In the rows, zero is written as 128.
Each row of numbers belongs to one of the elements below and depends on some of the facts about them. Some rows are named. Which element is each other row?

How the elements are related:
putrak dizos:stagri faza:452
gubren dizos:roski, zaski, gridrim faza:355
kufubrir trudu:trugrugo brope:foskun faza:63
keflas dizos:putrak faza:726
zage trudu:dastiso, karun dizos:liflir, fiplu, keras faza:452
zibe faza:452
gogem dizos:trorek, kliska, ruplil faza:452
flasos dizos:brotor, megrom faza:63
skemo faza:452
dorel trudu:roski, karun, plogas, klistos brope:zasar dizos:trokloklim, megrom faza:452
bavu dizos:starusti, bepi faza:722
dusku trudu:dastiso, plogas faza:63
niste dizos:kuze faza:722
migim brope:mugol dizos:trokloklim faza:452
plogas trudu:dastiso dizos:vefutom, putrak faza:452
skodena dizos:pastan faza:452
gridrim trudu:dosur dizos:foskun faza:722
skadros dizos:pastan, kuze faza:722
keras brope:klupok, kufubrir dizos:pleskunu, liflir faza:63
grobrem brope:plumo faza:722
setrok trudu:kliska faza:722
rogok faza:726
stadra dizos:roski, vakiplu faza:722
brebor brope:klupok, migim, ruplil dizos:pililir faza:452
trugraflos dizos:flafo, pigrin faza:355
drastar dizos:pleskunu faza:63
dape dizos:grobrem, foskun faza:355
vuplu brope:lizir dizos:pinur, pleskunu faza:452
droklok dizos:febuku faza:63
saska dizos:pinur faza:63
giban dizos:skadros faza:452
trugrugo faza:452
zoplan dizos:stagri faza:452
grure trudu:befur dizos:nofumom faza:452
febuku faza:722
mumum dizos:pinur, bepi faza:355
zaski dizos:skadros, storok faza:452
kluvu dizos:pigrin faza:452
modra faza:355
zudom dizos:giban, kluvu faza:63
bolestas trudu:beru, plastes dizos:pastan faza:63
pastan brope:ruplil dizos:pigrin faza:355
befur trudu:beru dizos:briduk, natas faza:355
bifor trudu:dastiso faza:726
pevagal trudu:meklus, grostipe brope:safo, mugol dizos:kuze faza:722
teplu trudu:plastes dizos:roski, trokloklim faza:722
dastiso faza:726
karun dizos:domom, fogruk faza:722
plimal dizos:klupok, megrom faza:722
dobrar dizos:saska, keflas, gridrim faza:722
pinur dizos:stagri faza:63
pani dizos:satrafis faza:63
fibrul brope:klupok faza:722
kloso brope:bruflus dizos:megrom faza:355
natas faza:355
duve dizos:vurol faza:452
fistefik dizos:pleskunu faza:355
klagan trudu:truflu, zage brope:migim dizos:flafo faza:452
klezam faza:355
vurol trudu:zoplan, domom dizos:natas faza:452
pefor dizos:stagri faza:452
rotrustel dizos:foskun faza:355
trefle dizos:zibe faza:452
kodroflam trudu:dusku, dosur faza:63
safo dizos:kodroflam faza:355
stibun brope:vozan, klupok, mugol faza:452
mipel trudu:trugrugo dizos:zaski faza:722
mebifem brope:vakiplu faza:452
brofle dizos:fistefik faza:355
neton brope:zudom dizos:vakiplu faza:63
briduk dizos:skadros, ruplil faza:355
gagribom trudu:kliska brope:dribri dizos:trugraflos, fiplu faza:355
beru trudu:dastiso brope:truflu, mugol dizos:satrafis, briduk, gogem faza:452
domom trudu:klodis dizos:liflir, putrak faza:355
trorek faza:63
tefem brope:stibun, lizir dizos:giban, safo faza:722
klupok dizos:keflas, kodu, statrani, befur faza:355
nagras dizos:zasar faza:63
dozi dizos:kulom faza:722
skuzi dizos:zulogrok faza:355
storok trudu:dastiso, beru dizos:keflas, roski faza:452
bodel trudu:roski dizos:keflas, tuda, befur, fofepli faza:63
dabri brope:fistefik, kodroflam, klistos dizos:zino, klagan faza:63
klaki dizos:modra, pigrin, stana faza:726
klodis trudu:zoplan brope:ruplil dizos:klupok, plumo, statrani faza:726
zasar brope:vozan, fibrul, fistefik dizos:putrak faza:452
dreska dizos:klodis, dobrar, dusku, febuku faza:452
trokloklim faza:355
kuze dizos:flikodol, fistefik, stagri faza:63
ruplil dizos:kliska, fiplu faza:722
grogur trudu:storok, zage faza:726
kevi brope:klupok dizos:ruplil, zoplan faza:726
grubi dizos:klagan faza:726
grudrol brope:klodis, kevi, mebifem faza:63
starusti brope:safo, keras faza:355
flikodol faza:722
mugris dizos:grubi, kodroflam, trefle, klistos faza:726
truflu dizos:storok faza:355
pililir trudu:bifor, plastes brope:klupok, keras dizos:dape faza:452
fulu dizos:zoplan faza:726
lukos dizos:pozom faza:452
flafo trudu:karun faza:355
foskun brope:migim, mugol dizos:ruplil faza:726
kupil dizos:karun faza:726
pigrin brope:ruplil, pastan, dorel, zage, mugol dizos:pleskunu faza:722
pleskunu faza:452
roski faza:63
meklus trudu:stana, befur dizos:grostipe faza:63
plastes trudu:zoplan dizos:zage, vurol faza:63
dotrol trudu:dastiso dizos:stimo, zoplan, skuzi faza:452
plumo brope:mugol dizos:flafo faza:722
fiplu faza:63
statrani dizos:ruplil, putrak faza:355
stana dizos:gromi faza:726
dukol brope:ruplil, mebifem faza:63
kefis dizos:kluvu, kuze faza:726
megrom faza:722
dosur dizos:pinur, stimo, putrak faza:726
vakiplu trudu:gridrim, truflu faza:355
flotres faza:63
fogruk brope:ruplil, vakiplu dizos:kluvu, skuzi faza:726
kliska trudu:roski dizos:fistefik faza:355
kulom dizos:pastan faza:63
zino dizos:neton, tuda faza:452
gromi faza:452
tagu brope:radrasak, natas faza:355
lizir brope:migim dizos:pastan, mugol faza:452
lalobok dizos:saska faza:452
grostipe faza:452
satrafis dizos:triskon faza:355
triskon brope:ruplil faza:355
bruflus faza:63
mugol dizos:mebifem, mifle, teplu faza:726
vidril dizos:ruplil faza:726
pozom trudu:plogas, grure dizos:vefutom, natas faza:63
plaku trudu:grostipe, storok faza:726
stimo dizos:fiplu faza:355
vefutom faza:452
tuda faza:452
brotor trudu:domom dizos:setrok faza:722
liflir trudu:klistos dizos:kodu, putrak faza:722
bepi trudu:dastiso, zasar brope:safo, mugol dizos:putrak faza:726
dribri brope:foskun dizos:tutre faza:726
zibi dizos:roski faza:63
grimis trudu:roski brope:dape dizos:pastan faza:63
febas trudu:dastiso dizos:pefor faza:726
dreplo dizos:klodis faza:722
tutre brope:pevagal dizos:grobrem, trokloklim, fistefik faza:722
fofepli trudu:grimis faza:452
zefun dizos:gridrim faza:722
vozan brope:ruplil dizos:grubi, tutre faza:355
zulogrok faza:726
stagri trudu:stana dizos:pleskunu faza:355
fluplasken trudu:karun brope:mugol dizos:zulogrok faza:63
fleklal dizos:gagribom faza:722
kodu faza:726
nofumom trudu:roski, karun, stana dizos:natas faza:355
mifle faza:63
stastos dizos:starusti, brebor faza:63
klistos trudu:karun brope:ruplil, mugol dizos:fiplu faza:63
radrasak trudu:flafo brope:pililir faza:355
bosken faza:722

Some elements and their rows:
stastos: [129 152 124 125  89 138  78 147 121 156 132 129 156 128 141 124 143 145
  89 133 147 110 119 115 140 148 107 120 147 147 138 124 124 141 117 117
 152 145 147 130  94 113 149 102]
tefem: [164 171 109 133  77 147  69 129 107 119 106 137 165 119 144 121 157 142
  94 126 143 103  93 108 151 164 130 113 105 149 121 175 132 108 154 134
 143 157 151 124  90  99 159 100]
safo: [159 155 105 120  69 142  69 144 121 138 120  99 170 110 158 129 149 156
  94 131 122 104 120 124 146 129 143  93 124 127 132 177 109 105 153 122
 113 139 138 161  79 106 136 129]
zaski: [131 145 122 114  89 141  90 144 113 143 129 117 180 137 138 128 148 142
  90 144 146 119 113 115 144 148 118 117 138 132 134 120 117 123 140 121
 137 161 141 134  83 110 149 119]
befur: [133 150 126 109  94 131  90 144 123 140 123 110 159 132 135 120 132 143
  90 150 145 123 118 123 141 141 129 122 141 142 132 120 115 134 121 114
 148 153 132 134  73 107 141 120]
meklus: [137 140 119 131  94 137  84 148 113 152 123 124 168 116 141 119 143 140
  95 136 150 114 112 127 141 152 117 128 138 148 135 117 125 134 124 119
 147 158 137 131  85 114 153 121]
beru: [152 173 125 123  81 136  69 127 128 119 102 135 153 121 138 123 140 153
  90 127 132 103  98  81 133 160 144 129 112 168 122 179 123 110 137 129
 149 153 134 138  76  95 147 100]
bolestas: [138 130  98 141  95 147  81 151  96 155 118 128 189 103 143 120 151 138
  93 131 154 123 105 131 130 158 124 136 130 155 133 117 125 130 147 122
 138 167 140 134  81 108 166 129]
tagu: [150 169 120 116  80 137  82 137 118 111 118 122 161 134 136 119 143 142
  85 141 139 117 105 120 151 161 134 110 116 130 121 160 122 118 135 131
 142 166 144 124  70 100 148 110]
radrasak: [156 159 119 123  77 135  81 126 121 120 114 104 152 120 143 123 146 142
  94 140 132 111 109 125 147 148 139 110 118 134 127 161 120 115 131 122
 134 151 142 142  71 103 145 119]
pililir: [161 168 124 117  81 140  77 120 127 116 108 114 145 127 138 123 142 141
 101 141 130 103 108 112 151 154 139 102 116 143 125 166 125 111 131 120
 141 144 137 135  85 105 142 110]
kevi: [158 161 101 130  75 147  69 108 115 122 111 121 150 124 152 122 159 149
  98 115 133 114  98 122 140 149 116 111 110 139 135 153 131 134 129 123
 143 135 159 141  91  94 144 102]
putrak: [128 150 126 111  90 134  92 146 119 145 127 117 167 140 139 129 143 143
  88 146 146 118 115 110 144 148 114 113 142 135 134 126 118 128 135 118
 141 153 139 135  83 110 147 116]
fiplu: [132 157 126 105  97 129  88 160 117 143 129 108 166 150 136 123 151 136
  83 147 147 106 114 128 153 142 117 102 143 122 121 136 118 121 134 107
 142 170 131 135  76 106 140 131]
flotres: [133 148 121 118  93 135  86 154 116 143 132 117 170 136 139 124 146 139
  86 139 145 111 117 126 146 149 113 114 141 129 129 125 122 124 136 113
 143 168 141 133  78 110 146 124]
kloso: [146 145 133 137  80 151  92 126 117 105 139 130 188 123 137 138 105 141
 100 121 128 130 134 126 148 165 119 159 120 141 158  67 136 115 108 132
 142 198 154 117  64 119 160 110]
pleskunu: [129 149 124 100  96 133  96 152 113 139 128 107 173 146 138 129 148 137
  85 154 148 117 111 118 149 145 120 104 136 121 123 129 113 117 146 112
 138 166 134 136  75 108 142 129]
drastar: [133 142 112 132  88 143  79 154 110 157 129 129 175 121 143 121 154 144
  90 129 151 116 114 119 137 153 112 126 143 144 138 124 124 134 135 122
 144 158 147 131  92 110 155 112]
fistefik: [148 139 108 127  71 143  72 105 123 124 120  98 161 119 149 130 167 145
 103 132 123 114 110 136 143 139 130  98 129 117 133 153 122 122 136 108
 129 136 154 153  77 104 143 114]
kufubrir: [166 170 117 128  78 139  70 142 124 126 110 113 152 116 148 122 143 143
  97 129 129  92 115 122 155 147 141 102 115 141 123 178 124 105 138 120
 132 158 131 145  84 108 143 125]

Which element is each row?
No name comes twice in this set of rows, the named rows included.
[136 134 103 132  91 142  82 162  96 150 125 118 197 120 143 124 161 136
  88 134 153 121 102 134 140 157 117 121 131 132 127 127 120 119 159 123
 134 178 143 135  77 108 158 133]	kulom
[138 137  81 127  91 143  88 163  81 150 118 118 203 123 156 121 162 144
  82 127 157 134  96 133 130 150 111 125 121 134 130 123 119 130 164 135
 132 169 147 142  75  96 159 138]	klaki
[151 129 107 121  84 142  89 100 112  99 116  93 180 139 138 136 181 124
 104 140 128 122  93 144 154 154 129  91 116 100 120 136 126 107 155  98
 133 174 152 144  63  98 146 134]	mebifem
[138 140 115 133  93 139  85 139 108 157 122 125 175 116 146 125 141 140
  95 133 153 115 109 116 140 150 114 132 134 155 139 112 125 128 134 119
 143 152 145 132  93 113 158 115]	mipel
[164 149  99 142  70 155  66 131 107 129 111 121 185  98 155 132 153 151
 101 122 127 114 107 112 143 155 136 115 109 144 136 161 123 101 164 138
 121 153 150 147  87 109 156 116]	lizir
[155 139 138 145  82 158  90 125 121 104 147 126 189 119 143 146  99 136
 109 107 115 116 150 131 156 161 114 162 118 138 172  48 145 101 103 119
 139 216 153 124  70 132 158 117]	flasos
[153 129 107 129  76 144  69  83 126 136 121  87 154 113 158 140 177 140
 111 121 120  98 109 139 148 125 122  85 137 113 137 150 127 117 138  81
 127 122 154 164  95 107 137 117]	ruplil
[129 158 126 114  95 135  90 158 113 137 129 122 170 143 134 123 145 135
  82 144 149 112 112 123 148 153 112 117 139 132 126 126 123 123 129 115
 149 178 138 123  78 110 148 122]	neton
[131 139 124 123  89 116  88 137 123 136 123 118 175 140 147 111 136 147
  93 147 158 123 108 134 146 146 127 111 142 136 125 121 115 126 121 133
 149 157 137 144  83 116 139 126]	kliska
[153 166 115 135  78 145  68 120 115 107 111 137 151 127 133 119 166 137
  95 129 139 108  93 121 148 174 125 112 114 139 123 162 135 124 132 122
 157 162 155 120  79  97 160  98]	dabri

Now the same elements, written a new way:
Some rows with their names:
kodu: [142 174 117 135 110 157 139 133 149 108 101 119 148 108 161 119 129 155
 119 138 118  92 125 149 140 103 130 117  81 143 103]
grobrem: [138 190 142 110 153 129 102 123 131  92 152 141 143 143 109 104 159  96
 151 129 126 107 148 144 164 139  74 138 109 205  75]
pastan: [ 88  93 113 152 147  37  77 156 133 148 158 179 108  77  48 119 164 102
 103 141 121 189 129 140 130 145  86 158 209 163 188]
domom: [166  81 163 162 164 194 140  84 119 149 105  73 100 181 176 166 121 115
 145 130 112 109 153  99  97 119 146 132 113  53 147]
roski: [102 173 130  84 111 160 140 151 150 105 138 127 147 113 137 104 110 155
 119  95 125  94 120 127 129  90 150  93 116 137  97]
kufubrir: [137 162 143  91 115 119 115 119 136  89 178 122 160 137 115 104 139 108
 139 116 131  78 118 144 134 182 104 118 124 208  85]
kupil: [152 125 100 142 110 131 132 125 125 144 114 139 138 108 145 139 125 136
 116 132 140 126 135 132 132 112 133 110 119 107 143]
brotor: [129 136 101 147 135 146 123 123 118 124 124 116 105 128 128 144 130 132
 133 141 127 136 150 121 142 110 142 127 142 107 130]
trefle: [115 121 127 119 114 128 145 124 133 150 127 122 121 131 122 128 117 135
 139 122 129 131 101 123 124 109 142 123 125 103 126]
fluplasken: [128 144 132 105 109 116 130 103  90 128 182 139 173 156 116 115 154 107
 135  86 151 122 133 126 137 217  80 142 149 178 136]
klaki: [138 131  90 133 109 113 139 130 125 139 112 144 132  95 126 137 123 134
 104 145 140 142 139 128 137 116 133 105 123 122 149]
mebifem: [ 96 136 184 153 139 133  88 165 174  85 116 129 131  99 131  92 162 148
 124 129  80  91  86 165 111 130 109 170 130 162 134]
dorel: [ 97 106 158 134 157 124 100 126 130 127 171 138 147 118 131  96 145 135
 129  88 119 130 124 150 111 167 111 162 162 152 175]
zaski: [116 112 113 127 106 120 138 124 132 159 144 137 126 130 112 133 110 134
 142 124 141 147 102 119 129 113 141 125 148  87 134]
pefor: [126  87 162 102 142 111 178 108 104 141  72  96  85 140 143 144 128 107
  90 130 103 163 130  73 105 132 156 112  96 118 162]
pigrin: [112 154 160 106 185  55 120 147  75 136  94 169  94 110  83 112 221  43
  35 158  92 213 175  73 153 168  55 140 151 203 180]
rotrustel: [128 117 118 142 129 131 127 122 130 152 125 125 120 138 115 139 105 134
 147 129 138 144 128 129 126  98 128 130 133  90 128]
vuplu: [131 112 164  79 158  77 152  98 100 137 130 126 115 143  99 118 153  60
  93 130 109 159 140  83 132 176  99 112 116 182 147]
tutre: [145 137 127 107 153  99 110 103  97 130 159 152 134 147  90 124 142  77
 135 127 145 143 167 118 159 155  77 129 133 173 120]
zibe: [100 169 135 115 108 144 147 137 153 116 115 109 130 125 131 109 127 155
 139 136 103 111  92 135 131 100 137 122  97 143  94]

Rows to name:
No name comes twice in this set of rows, the named rows included.
[108  85 156  94 181  80 204 108  77 124  34  70  39 127 133 143 147  90
  36 149  74 209 184  47 103 138 166  93  89 164 199]	stagri
[143  90 165  86 134  79 140 120  97 108 121 122 115 139 116 131 150  77
  85 121 130 133 141  93 114 203 114 116 122 197 152]	keras
[137  87 148 117 134 124 171 100 108 147  86  87  76 140 139 156 141 105
  91 148  94 146 128  64 109 135 156 108 115 110 170]	zoplan
[165  94 155 157 166 195 138  97  96 126  77 100 112 181 192 154 114 130
 144 103 134 116 173 105 114 128 144 140  98  71 148]	liflir
[ 98 127 103 126 145 144 137 113 122 145 147 121 124 128 124 126 113 155
 143  98 128 150 150 134 127 103 139 121 147 109 147]	nofumom
[153 144 144 121 164 119  91 117 110 131 158 165 144 150 103 121 159  72
 140 130 146 135 160 124 163 155  62 144 142 151 117]	tefem
[ 82 154 141  85 129  94 188 134 123  99  70  85  81 103 119 108 149 126
  70 154  74 161 115  90 123 118 155 106  81 193 130]	pleskunu
[180  64 250 158 182 176  95 106 123 139 111 131 139 185 185 134 148  83
 137 102 114  98 125 115  91 171  93 174 109  86 158]	zasar
[111 165 120 109 103 137 155 172 142  86 122 116 152 125 172 104 118 154
 117 145 118 128 114 142 114 138 168 135 109 133  75]	dusku
[ 93 148  91  70 119 117 142 151 111 167 177 160 138  99 106 118 119 131
  84 100 145 159 150  91 133  94 150  76 178  96 151]	grimis
[125 117 102 145 137 140 130 122 136 151 147 111 116 131 129 138 117 129
 144 143 127 149 139 132 119 106 144 131 159  84 127]	befur
[119 104 120 124 125 111 161 136 124 133 129 122 133 141 158 120 104 132
 132 147 130 174 121 122 107 138 169 146 134  86 118]	dotrol

Now the same elements, written a new way:
Named rows:
dabri: [138 119 133 137 147  88 169 161 148 138 141 139  75  99 161 108 158 156
 140 124 136  94 144 112 170 111 163 171 133 170 162 170 171 163 212  90
 101  93  47 119  80 108 138 119  99 169 184 136  80  78 154 146]
pililir: [ 86 119 111 101 163 132 114 121 120  84 150 145 126 120 117 127 130 144
  96 159 144 122 139 129 153 143 156 125 107 108  53 125 166  87 134 136
  99  84 157 161  84 116 101 130 117 114  99  84 114 106 147 108]
fibrul: [ 77 122  90 120 159 117 126  88 109 139 111 116 123 132 152 142 148 124
 157 150 141 101 120 140 135 119 116 139 104 113  69 118 134  86  70 120
 104 135 134 166 104 117 138 123 102 143 139  46 148  75 164 135]
kevi: [127  88  96 140 167 140 142 186 104 157  94  94  96 151 115 114 162 154
 170 121 134  88  96 200 109 130  97 100 107 152 143 143 159 138 166 104
  96 146  73 133  91 107 121 111  89 167 188  44 136  83 169 153]
foskun: [ 96  88  99 158 157 153 115 123  89 112 102 114  98 154 125 163 156 144
 139 149 123 140 156 157 159 150 145  93 163 150  28 104 135  99  67 146
 143  90 167 155 104 117 140 116  74 173 116  61 121 189 199 139]
starusti: [105 125 105 185 157 126 106  88 102  83 126 163 147 106 119 164 164 124
 131 136  96 166 164  94 178 132 154 172 183 143  32 105 154 107 162 160
 151  70 175 172 134 147 160 111 113 176  88  63  87 175 155  84]
neton: [151 158 158 154  73 104 146 116 151  88 144 163 135 102 139 111 124 143
 119 103 124 163 130  89 164 140 159 175 119 146 153 122 146 158 194 144
 150 107 155 114 147 132 149 117 153 107 109 159 128 141 100 115]
gogem: [141 150 122 125 150 120 100 115 135 116 145 150 134 124 140 115 106 132
 109 146 117 142  73 117 148 130 127 144 108 115 151 114 117 108 108 122
 119 133 170 144 140 124 127 133 163  96  91 166 147  97  96 101]
klezam: [140 138 127 163  93 129 132 113 132 137 118 133 148 117  95 133 141 119
 137 105 103 142 144 102 107 122  97 129 154 145 151 114 112 144 134 146
 142 128 162 118 153 136 144 110 138 150 130 140 140 170 107 143]
trefle: [131 150 119  90 132 115  86 104 132 112 145 157 142 135 157 118 113  98
 123 134 121 145 109 106 129 120 141 162 107 113 149 113  97 101  94 144
 138 130 166 142 148 118 137 134 159 110  86 171 136  94 103  91]
natas: [118 157 111 185 130 155 138  96  98  80 100 152 150  89  85 176 143 152
 101 136 102 170 110  93 148 149  95 150 130  86 130 100 103  86  68 155
 153 112 178 171 142 149 152 109 147 108 101 112 166 192  98  94]
rotrustel: [164  99 143 167 127 139 155 176 134 156 117  94 141 108  86 119 113 152
 100 128  98 102 122 140 124 122  80  74 183 160 155 160 150 171 179 108
 131 130  87 101 136 115 121 116 131 150 184 124 126 157 116 164]
kliska: [138 138 140 177  93 148 161 102 134 157 108 138 154 163  88 148 134 135
 121 107 104 147 172 116 130 109 112 151 138 135 137 129 141 157 123 118
 150 151 177 164 153 131 131 110 147 134 112 131  90 173 100 143]
kuze: [150 152 158 135  66 133 146 131 131 126 148 150 141  97 106 109 131 143
 109 112 123 152 144  93 154 136 157 157 112 146 164 124 150 124 184 144
 159 121 143 104 141 113 152 124 147 112 130 162 132 124 115 137]
stana: [103  89 108  77  58 111  97  91 101 158 141 151 144 178 189 129 157  72
 174  67 141 115 173 173  71  78 163 148 103 154 154  96  78 169  67 157
 160 153 152  96 153 138 120 138 107 181  92  86  63 134 147 121]
kluvu: [144 137 124  84 134 112  91 105 133 149 148 146 135 147 164 106 119  88
 124 125 134 136 126 101 120 106 141 142 108 127 157 113 107 127 118 132
 138 134 155 122 149 119 123 148 153 112  95 168 123  84 120 110]
zage: [ 87 145 104 100 157 134 164 119 114 129 128 131 141 107 100 143 145 151
 127 160 164  97 109 131 144 142 123 142  98  90 143 129 143  89  70 103
 125 142 143 161  67 112 134 118 109  95 155  50 148  78 142 132]
mugol: [ 79  87 106  84 157 155 180  77  81 157 100  85 116 125  82 184 167 136
 148 162 176 165 171 150 124 159 136  69 103  91  84  99  86  84  44 166
 165 154 108 117  81 120 153 132  73 142 149  34 169 175 194 153]
flikodol: [ 99 160 101 105 134 109  83  79 119  86 132 161 153 157 179 149 131  75
 155 108 115 158 136 108  96 116 123 174 100  98 103  99  80  95  59 155
 139 126 181 156 159 174 144 127 160 126  86 159 150 150 102  71]
fleklal: [159 107 124  75 157 115  93 170 130 162 141 103 119 154 139 111  96 113
 121 139 110  94 103 168 103  98  90  88 147 147 137 148 121 161 113  95
 106 141  95 113 139 114 100 144 146 134 139 129 126  96 137 150]

Rows to name:
No name comes twice in this set of rows, the named rows included.
[121 166 105 183 149 123  87  91 132  85 128 162 149 122 123 138 106 144
 104 144 114 165  60  98 154 148 118 176 101  81 118  98  97  89 100 149
 118 108 182 164 149 142 150 119 167  79  79 158 160 151  93  72]	vefutom
[136 118 177  77  69 111 145 111 140 154 162 145 122 113 152 109 154  81
 140  95 141 155 170  88 127 105 162 160 119 157 165 108 121 163 187 151
 163 137  69  92 138 114 142 140 129 142 105 163  88  97 159 140]	kulom
[ 94 167 101 186 157  90 138  86 123  83  94 164 148  98 122 144 170 137
 171  89 106 126 115 111 132 111 108 187 100 113 149 100 164  85 199 158
 107  98 183 175 134 129 161 109 134 170 158  45 145  98  83  85]	triskon
[ 96 128 106 151 154  86 119 121 122 124  99 128 124 167 178 102 176 121
 174  67 125  85 126 196  88  92 130 175 103 145 142 115 151 160 196 135
  87 128 150 153 134 120 138 121 106 186 174  40 123  80  95 138]	fogruk
[116  99 122 169 112 143 137 107 109 154 120 148 156 172  98 150 164 101
 129 132  99 160 171 103 156 106 152 162 179 158  54 122 165 182 173 119
 158 119 155 169 128 121 125 105 118 177  87  86  63 183 162 139]	gagribom
[125  89 102  89 155 111 117 174 125 129 159 142  79 139 148 110 112 149
  98 164 131  93 149 156 165 126 156 100 166 162  44 166 167 164 185  94
 101  80  70 161  71 111  93 132 110 149 112  55  73  81 180 140]	beru
[ 82 110  94 104 158 107 126  93 118 108 139 150  79 129 171 123 163 136
 149 161 146 118 151 109 173 129 158 162 121 155  49 128 162 103 144 115
 113  78  98 167  82 112 143 135  94 157 104  70 113  83 201 114]	stibun
[ 82 109 106  89 153 116 107 120 115  93 159 155 110 135 165 123 137 112
 138 162 152 128 165 100 159 143 163 153 128 141  41 129 165  94 127 111
 134  81 105 156  81 120 103 143 107 155  84  89  62 104 177 114]	klagan
[ 83 129 100 160 151 113 161 104 113 118  85  96 137 152 138 136 172 156
 162 121 154  88 131 208  73 132 131 111  91  95 141 106 159 106 167 164
  81 138 167 144 129 108 142 110  92 119 187  39 166 105  98 123]	klodis
[134 120 125 155  65 123 132 118 132 127 121 118 148 110  94 157 135 134
  91 138 103 116 158 187  74 121 133  70 130 114 158 115 152 154 163 162
 113 121 178 111 150 115 122 113 146 118 155  88 151 175  93 126]	domom
[163 110 189  94  64 143 164 180 133 159 157  97 121  89  96 108 116 151
  91 133 135 123 140 103 144 133 141  95 122 156 162 149 151 132 179 108
 156 149  57  86 104 108 144 125 132 106 175 168 135  82 142 153]	zudom
[114  96 101  76 162 134 111 169 102 160 160 105  86 146 126 121 120 118
 107 165 132 107 164 161 148 127 140  77 174 151  35 163 167 162  96  86
 130  90  46 140  76 106  89 145  89 181  96  44  65 105 196 155]	pevagal
[ 80 167 101 167 145 137 186  80 126  89  91 136 150  90  86 171 167 118
 170  89 178 125 143  97  81 125  89 178 104  71 159  98  97  82  63 160
 154 153 171 146 113 164 148 108  94 130 157  39 166 105  91 124]	vakiplu
[ 89 140 109  82  63  92  86  78 115 153 161 166 148 178 194 116 166  71
 176  66 139 175 169  94  76  71 164 183 102 130 150  96  76 125  61 164
 160 146 183  96 157 162 148 167 151 168  72 161  67  83 135  74]	gromi

